In the rows, 128 means zero.
Each row of numbers belongs to one of the things below and depends on some of the facts about them. Some rows are named. Which thing is each other row?

Known rows:
kosufe: [ 97 120  92 128 141  74 136 144 128 135 105 136 166 118 208 135  92 115
 154  97  95 134 139  98 110 112 119  96 118 129]
kovik: [101 111  83 116 128 102 136 149 119 139  97 142 155 117 194 137 107 104
 145 117  96 146 150  92  98 113 155 114 117 158]
gile: [ 77  93  79 109 107  85 162 167 102 141  68 129 144  93 188 144 113  80
 188 126 100 138 125  91  99 126 160 115  74 166]
drastol: [ 98 118  91  97  98  74 160 166  90 124 108 162 141 113 192 131 133  96
 149 121  97 139 144  94 133 111 162 113 113 164]
klavun: [ 79 126 124 118 108  76 159 164  74 109 104 151 138  97 181 126 106 115
 149 108 121 130 139  97 137 108 141 109 100 145]
greflupe: [ 57 116  89 126 125  82 161 161  83 125  65 128 137  83 180 144  90  94
 192 117 130 131 120  91 107 119 125 114  65 161]
tofa: [ 94 125 113 132 138 103 133 145  89 113  88 132 144  98 180 132  88 120
 145  98 120 144 147  94 104 111 122 111 106 127]
stadul: [102 104 118 105 143  76 135 179  71 141 112 169 143 125 180 108 143 123
 179 127 128 147 134 135 135 169 154  87  63 119]
kloku: [ 99 120 132 124 133 103 134 141  98 127 105 147 159  97 202 116  91 119
 142 120  96 138 152 120  97 116 124 111 115 138]
peze: [ 93 114 102 123 138  78 131 136 118 118 102 150 155 120 226 133 134  89
 187 118  97 125 137  97 140 122 120  89  84 127]
gribik: [ 90 123 133 108 103  76 160 162  77 113 110 166 144  96 198 110 114 114
 144 122  97 118 149 119 129 112 148 107 112 153]
skizin: [ 90 121 121 101 105  70 162 169  90 113 108 151 139 101 188 123 122 111
 154 111 100 122 143  96 134 114 151 108 113 150]
zuflem: [ 98  79  80 139  99 107 114 175  85 131  83 164 184 125 223 140 143 123
 172 117  95  92 154 105 144 107 142  86  99 120]
skasker: [ 99 117 132 115 121 101 144 137 113 111 100 129 145 100 197 123 145  95
 189 121  95 126 149  97 133 162 150  94  98 129]
gazum: [ 99  87 115  96 139  89 153 174 127 135 104 137 139  93 210 120  95 116
 148 103  97 119 153  92  96 136 118 113 120 123]
sudram: [102 116 122 121 142  84 128 178  69 139 111 170 141 124 180 108 139 123
 173 127 131 146 129 136 137 170 145  87  63 119]
stuner: [101  79  79 139  92 107 127 180  73 136  92 170 182 122 186 138 144 123
 142 119  95  92 154  98 143 107 163 107 119 157]
poflakan: [ 94 125 120  94  99  68 165 163 126 111 106 128 137 103 179 135 138 111
 188  91  96 124 137  90 137 136 159 107 119 153]

Facts:
(breten, fegrige, miklal); (bretor, fegrige, bregem); (brile, fegrige, pagul); (brili, fegrige, poklil); (brotrem, fegrige, sestuk); (brotur, fegrige, fuva)
(brukun, fegrige, bregem); (dabrem, fegrige, skatri); (daske, fegrige, kleklu); (detus, fegrige, skaber); (doder, fegrige, dapom); (drapun, fegrige, ruflun)
(draskubi, fegrige, flibes); (drastol, fegrige, fuva); (driska, fegrige, zukil); (droklen, fegrige, dapom); (dukles, fegrige, grigras); (fiflil, fegrige, zigidro)
(fitis, fegrige, zukil); (fitrutu, fegrige, detus); (flefoper, fegrige, nerek); (flekor, fegrige, nerek); (flibi, fegrige, tresu); (fotun, fegrige, pagul)
(fuva, fegrige, dremor); (gama, fegrige, bregem); (gazum, fegrige, rolun); (gebol, fegrige, miklal); (gibi, fegrige, zukil); (gile, fegrige, dremor)
(godru, fegrige, miklal); (grafla, fegrige, skaber); (grapus, fegrige, figri); (grapuson, fegrige, lobron); (grastudom, fegrige, ridir); (greflupe, fegrige, bregem)
(gribik, fegrige, grigras); (grigras, fegrige, lidri); (grizeplel, fegrige, nerek); (grorin, fegrige, sestuk); (klafleskam, fegrige, paru); (klavun, fegrige, bretor)
(klebozus, fegrige, greflupe); (kleklu, fegrige, flibes); (kligam, fegrige, ridir); (kloku, fegrige, grigras); (klutrol, fegrige, rolun); (kobeban, fegrige, gile)
(kosufe, fegrige, gipar); (kovik, fegrige, gile); (lefosir, fegrige, bretor); (lobron, fegrige, dremor); (lodrel, fegrige, gipar); (lomi, fegrige, skaber)
(lufun, fegrige, greflupe); (maklebri, fegrige, pagul); (miklal, fegrige, figri); (mipapla, fegrige, gile); (mosti, fegrige, miklal); (motrum, fegrige, figri)
(nazu, fegrige, skaber); (nedunul, fegrige, kleklu); (nerek, fegrige, dremor); (nibrel, fegrige, kleklu); (niste, fegrige, brile); (nitu, fegrige, poklil)
(notokla, fegrige, poklil); (numil, fegrige, brile); (nutun, fegrige, detus); (pabol, fegrige, skatri); (paru, fegrige, gipar); (pefor, fegrige, zigidro)
(peze, fegrige, zukil); (pifal, fegrige, ridir); (piflim, fegrige, zukil); (pitu, fegrige, sestuk); (plazu, fegrige, ridir); (plebras, fegrige, bregem)
(pliflomak, fegrige, skatri); (pliskin, fegrige, miklal); (plobru, fegrige, paru); (ploduklu, fegrige, gile); (ploral, fegrige, tresu); (plugus, fegrige, rolun)
(pluskun, fegrige, ridir); (poflakan, fegrige, flibes); (pogum, fegrige, paru); (poklil, fegrige, dapom); (poplos, fegrige, gipar); (pupliru, fegrige, skaber)
(ralal, fegrige, dapom); (reflu, fegrige, brile); (repli, fegrige, ridir); (ridir, fegrige, gipar); (rivi, fegrige, tresu); (roklem, fegrige, poklil)
(rolun, fegrige, figri); (rostofes, fegrige, dapom); (ruflun, fegrige, flibes); (safar, fegrige, paru); (seplu, fegrige, greflupe); (sestuk, fegrige, lidri)
(skaber, fegrige, gipar); (skasker, fegrige, skestebek); (skatri, fegrige, figri); (skegrastes, fegrige, bretor); (skeklosun, fegrige, paru); (skestebek, fegrige, flibes)
(skizin, fegrige, lidri); (soke, fegrige, ruflun); (somes, fegrige, poklil); (sotor, fegrige, brukun); (stadul, fegrige, lidri); (staflek, fegrige, ruflun)
(stasol, fegrige, kleklu); (stesos, fegrige, pagul); (stonik, fegrige, zukil); (stosu, fegrige, tresu); (stovik, fegrige, pagul); (stugrel, fegrige, greflupe)
(stuner, fegrige, nerek); (sturom, fegrige, dremor); (sudram, fegrige, bretor); (suve, fegrige, skatri); (tane, fegrige, dapom); (taskurik, fegrige, sestuk)
(tastok, fegrige, nerek); (tiklem, fegrige, poklil); (tofa, fegrige, greflupe); (trebes, fegrige, nerek); (tresu, fegrige, flibes); (trigol, fegrige, figri)
(trikler, fegrige, rolun); (tritin, fegrige, brile); (vodram, fegrige, dremor); (voklam, fegrige, tresu); (vozir, fegrige, gile); (zakabol, fegrige, ruflun)
(zaklobruk, fegrige, skaber); (zezuk, fegrige, greflupe); (zigidro, fegrige, gipar); (ziskunam, fegrige, sestuk); (zuflem, fegrige, detus); (zukil, fegrige, gipar)
(breten, tritek, 825); (brili, tritek, 825); (brotrem, tritek, 86); (brotur, tritek, 157); (dabrem, tritek, 86); (daske, tritek, 825)
(doder, tritek, 825); (drapun, tritek, 86); (draskubi, tritek, 157); (drastol, tritek, 86); (driska, tritek, 86); (droklen, tritek, 86)
(dukles, tritek, 86); (fiflil, tritek, 86); (fitis, tritek, 86); (fitrutu, tritek, 157); (flefoper, tritek, 86); (flekor, tritek, 825)
(flibi, tritek, 157); (fotun, tritek, 86); (gama, tritek, 825); (gazum, tritek, 825); (gebol, tritek, 157); (gibi, tritek, 825)
(godru, tritek, 86); (grafla, tritek, 86); (grapus, tritek, 157); (grapuson, tritek, 86); (grastudom, tritek, 825); (gribik, tritek, 86)
(grizeplel, tritek, 157); (grorin, tritek, 86); (klafleskam, tritek, 825); (klavun, tritek, 86); (klebozus, tritek, 825); (kligam, tritek, 825)
(kloku, tritek, 825); (klutrol, tritek, 86); (kobeban, tritek, 86); (kosufe, tritek, 825); (kovik, tritek, 825); (lefosir, tritek, 86)
(lodrel, tritek, 86); (lomi, tritek, 157); (lufun, tritek, 86); (maklebri, tritek, 825); (mipapla, tritek, 86); (mosti, tritek, 86)
(motrum, tritek, 86); (nazu, tritek, 825); (nedunul, tritek, 86); (nibrel, tritek, 157); (niste, tritek, 86); (nitu, tritek, 157)
(notokla, tritek, 86); (numil, tritek, 157); (nutun, tritek, 86); (pabol, tritek, 825); (pefor, tritek, 86); (peze, tritek, 157)
(pifal, tritek, 825); (piflim, tritek, 86); (pitu, tritek, 157); (plazu, tritek, 86); (plebras, tritek, 86); (pliflomak, tritek, 157)
(pliskin, tritek, 86); (plobru, tritek, 157); (ploduklu, tritek, 86); (ploral, tritek, 86); (plugus, tritek, 86); (pluskun, tritek, 157)
(poflakan, tritek, 86); (pogum, tritek, 825); (poplos, tritek, 825); (pupliru, tritek, 86); (ralal, tritek, 157); (reflu, tritek, 86)
(repli, tritek, 86); (rivi, tritek, 86); (roklem, tritek, 86); (rostofes, tritek, 86); (safar, tritek, 157); (seplu, tritek, 157)
(skasker, tritek, 157); (skegrastes, tritek, 157); (skeklosun, tritek, 86); (skizin, tritek, 86); (soke, tritek, 86); (somes, tritek, 86)
(sotor, tritek, 86); (stadul, tritek, 157); (staflek, tritek, 86); (stasol, tritek, 86); (stesos, tritek, 825); (stonik, tritek, 825)
(stosu, tritek, 825); (stovik, tritek, 157); (stugrel, tritek, 86); (stuner, tritek, 86); (sturom, tritek, 86); (sudram, tritek, 157)
(suve, tritek, 825); (tane, tritek, 86); (taskurik, tritek, 825); (tastok, tritek, 86); (tiklem, tritek, 825); (tofa, tritek, 825)
(trebes, tritek, 86); (trigol, tritek, 86); (trikler, tritek, 86); (tritin, tritek, 86); (vodram, tritek, 86); (voklam, tritek, 86)
(vozir, tritek, 157); (zakabol, tritek, 825); (zaklobruk, tritek, 825); (zezuk, tritek, 157); (ziskunam, tritek, 157); (zuflem, tritek, 157)
(brili, letros, grorin); (daske, letros, pefor); (drapun, letros, grapuson); (driska, letros, skaber); (droklen, letros, skaber); (dukles, letros, suve)
(fitis, letros, gile); (flefoper, letros, sestuk); (flekor, letros, brukun); (gama, letros, gibi); (gebol, letros, tresu); (godru, letros, rivi)
(grastudom, letros, greflupe); (gribik, letros, zukil); (klebozus, letros, kleklu); (kligam, letros, grigras); (kloku, letros, vodram); (lefosir, letros, vodram)
(lodrel, letros, grorin); (mipapla, letros, greflupe); (mosti, letros, gipar); (motrum, letros, trikler); (nazu, letros, grapuson); (nedunul, letros, skaber)
(nibrel, letros, zigidro); (niste, letros, brile); (nitu, letros, lomi); (nutun, letros, rostofes); (pefor, letros, suve); (pitu, letros, dremor)
(plazu, letros, skatri); (plobru, letros, pagul); (ploduklu, letros, sestuk); (plugus, letros, miklal); (pogum, letros, bretor); (poplos, letros, kligam)
(pupliru, letros, bretor); (repli, letros, lomi); (roklem, letros, rivi); (safar, letros, rostofes); (soke, letros, tresu); (somes, letros, lobron)
(stadul, letros, skatri); (stesos, letros, maklebri); (stovik, letros, suve); (stugrel, letros, nedunul); (stuner, letros, dremor); (sudram, letros, skatri)
(taskurik, letros, poflakan); (trebes, letros, skatri); (trigol, letros, poklil); (voklam, letros, reflu); (zezuk, letros, dremor); (zuflem, letros, dremor)

Name these rows:
No name comes twice in this set of rows, the named rows included.
[ 97 114 135 118 124 106 130 134  83 111 103 163 147  99 223 113 134  97
 154 125  96 134 153 117 129 137 125 103  80 136] | nitu
[ 88  93 106  84 111  66 166 179 126 117 106 139 136  95 198 130 125 106
 178  93 105 108 148  90 130 126 128 115 116 141] | trikler
[ 93 126 119  89  98  67 166 158 131 110 103 128 137 103 179 140 139 110
 192  84  97 131 135  90 137 143 158 108 118 158] | rivi
[ 99 115  89 111 136  85 149 154 131 126  87 128 140 110 184 141  97 115
 171  86 101 143 145  90 104 122 125 112 117 135] | maklebri
[ 75 128 135 121 105  84 155 150  70 109 109 167 141  92 188 113  98 118
 143 122 106 128 149 123 132 108 132 109  98 153] | lefosir
[ 59 111 114 133 124  95 157 164  71 134  71 129 150  83 183 135  90  96
 177 125 119 111 128 111 100 124 135 109  68 157] | bregem
[ 61  80  98  89 128  71 166 179 119 141  73 129 136  81 204 138  98  86
 192 123 107  97 142  91  96 157 122 114  82 151] | miklal
[ 99 121 136 122 115 105 138 133  93 111 106 134 157  94 208 111 143 101
 175 125  95 121 152 122 126 163 150  92  98 131] | nibrel
[ 96  85 136  92 131 103 141 155  96 118 107 167 139  88 227 108 134  95
 156 126  96 108 154 107 115 153 117 108  87 126] | gebol
[ 72  93  80 110 109  82 162 167 102 141  69 128 144  91 187 144 110  80
 189 126 100 134 125  92  99 128 159 114  75 166] | lobron
[100  79  88 139  94 108 115 178  73 119  75 158 181 115 201 135 145 122
 158 120  96  92 154  98 144 108 158  91  97 122] | pitu

The same things again, as new rows of numbers:
Some rows with their names:
droklen: [155  70 117 195 154 198  87 194  75  94 102 123 124 119 166  80 140 156
 162  94 138  92 127 169 158 165 136]
pefor: [143 172 169  12 183 132  78 141 213 128  99 137  81  97 215 122 189 217
 221 131 163 182  57  50 148 115 125]
tofa: [143 128 133 124 131 126 151 149 137 121 126 137 111 145 114 132 115 104
 116 145 123 150 124 109 116 155 134]
sturom: [121 150 126 134 147 150 134 109 148 117 139 128 131 143 142 107 128 121
 110 133 144 115 135 141 130 120 129]
skestebek: [ 95 127 101 145 103 115 121 147 138 139 125 112 113 138 106 123 141 104
 149 140 117 138 116 127 132 116 146]
poplos: [132  94 150  99 139  90 131 124 107 123 123 141 165 115 123 141 111 146
 152 103 104 131 142 105 113 149 137]
zezuk: [156 147 119 182  86 114 119 142 120  71 130 140 136 110  65 186 167 148
  94 101 126  83 126  59 149 136   5]
lomi: [130 121 134 115 122 115 139 120 107 133 120 122 139 111 135 155 105 110
 110 132 149 113 122 117 130 106 138]
repli: [121 103 147 111 148 134 110 101 113 137 142 147 148 111 130 131 122 155
 135  98 126 110 143 125 117 127 128]
tastok: [121 151 126 133 148 150 135 109 148 116 139 128 132 143 143 107 128 121
 109 134 145 114 136 141 131 121 129]
bretor: [128 105 128 153 112 118 119 150 160 142 136 138 102 127  91 127 119  99
 124 120 117 139 104 133  87 120 133]
pluskun: [134 133 127 121 120 128 147 127 111 132 114 115 128 118 138 148 111 109
 110 142 152 114 113 115 140 108 133]
rolun: [121 142 118 136 102 114 134 125 139 146 112  95 101 133 134 131 140 109
 120 109  96 160 110 173 121 121 126]
kosufe: [128 126 130 109 139 123 167 123 117 126 111 119 131 141 126 134 111 112
 132 132 116 136 118 102 132 146 141]
gribik: [127 119 139 123 140 139 105 117 126 129 143 147 133 120 132 125 134 150
 128 115 131 122 146 136 121 131 123]
motrum: [129 128 142 118 136 135 106 110 117 135 140 135 127 119 145 131 139 153
 121 104 119 135 148 155 125 135 118]
skizin: [120 141 127 129 142 161 131 113 133 134 140 132 110 140 133 120 130 121
 108 133 139 125 132 135 131 128 129]
fitrutu: [135 134 128 122 120 128 145 128 112 131 115 115 127 120 138 148 113 108
 109 144 153 117 114 118 140 109 132]

Rows to name:
No name comes twice in this set of rows, the named rows included.
[138 103 145 113 119  96 114 129 101 129 126 134 159  94 135 156 112 139
 130 117 140 111 136 117 122 111 130] | safar
[140  56  94 211 139 189 134 194  74 111  59  74 117 122 147  75 123 118
 184  82 118  83  60 154 159 144 154] | skaber
[140 161 157  55 166 136  84 141 190 125 117 140  92 110 187 121 176 191
 184 134 154 168  90  84 140 123 122] | dukles
[128 164 115 180 121 133 121 101 140  58 143 136 162 131  84 146 180 167
 105  80 111  69 145  80 156 142   6] | stuner
[151  62 119 188 161 201  99 180  64 100  93 116 131 114 166  81 133 159
 169  84 136  81 114 158 162 161 138] | driska
[153  41 101 225 157 218  66 236  39  80  86 113 123 116 180  61 149 160
 191  88 142  77 129 180 184 181 151] | nedunul
[196 123 106 142  63 119 148 127 106 179 131 153 164 115  80 106 111 204
 158 230 140 137 140 151 133 109 107] | sudram
[141 111 139 118 119 107 120 131 104 127 120 129 152  99 136 152 115 138
 131 123 143 112 128 115 131 111 126] | plobru
[146 133 129 134 115 129 134 147 126 127 126 130 112 121 127 147 116 102
  98 152 157 125 117 121 127 115 129] | skegrastes
[123 111 141 116 148 144 116 104 115 135 136 141 141 117 132 126 126 154
 137 106 128 111 136 123 124 128 125] | fitis
[114 118 121 144 111 107 122 136 148 138 129 121 120 127 109 127 125 105
 131 117 111 137 116 143 104 116 139] | sestuk
[117 148 111 158 122  98 139 132 181 104 123 107 150 140 128  93 127 106
 134 128 123 116 113 151 115 103 135] | nerek

The same things again, as new rows of numbers:
Named rows:
fitrutu: [128  99 134 148 132 131 146 139 136 156 162 113 130 111]
skestebek: [107 105 131 112 114 127 150 119 118 117 138 115 115 132]
pogum: [151 126 133 108 120 135 162 124 132 151 169 130 118 143]
peze: [153 112 131 126 115 129 127 122 124 157 154 136 116 126]
brukun: [138 128 127 137 120 119  99 120 130 105 102 120 142 113]
pabol: [143 147 124 131 141 129 104 130 134 119 114 127 148 133]
ralal: [135 137 118 137 144 127 100 132 132 130 107 136 129 125]
reflu: [137 133 133 148 126 124  89 126 128 118 103 130 148 111]
rolun: [112 114 129 116 117 126 143 121 122 115 130 118 120 130]
skasker: [131 141 116 137 144 126  95 132 131 128 105 136 131 128]
ziskunam: [116 107 130 124 129 134 125 127 116 142 137 126 120 133]
staflek: [121 142 126 136 137 126 113 131 131 120 106 135 133 125]
trikler: [133 136 129 150 128 123  79 127 127 116 100 129 150 114]
pifal: [183 150 129 132 127 128 114 125 142 137 132 137 143 123]
klutrol: [109 118 133 125 125 131 131 128 120 126 128 126 126 131]
ploduklu: [107 151 120 124 145 127 134 135 135 123 111 139 117 136]
pitu: [174 148 106 161 158 134 191 151 119  87 130 139  40 134]
stadul: [129 154  94 106 144 113 212 160 119 137 131 161 210 120]

Which thing is each row?
No name comes twice in this set of rows, the named rows included.
[187  85 136 176 103 131 167 124  92  59 140  99  71 106] | dremor
[130  97 153 146 102 123  60 106 145 145 131  99 141 101] | skaber
[173 116 118 176 151 136 226 159 128 110 175 118  43 118] | zuflem
[148  96 124 118  91 110 187 135  95 112 135 126 251  87] | skatri
[119  97 155 129 115 140  38 104 125 142 121 101 151 131] | suve

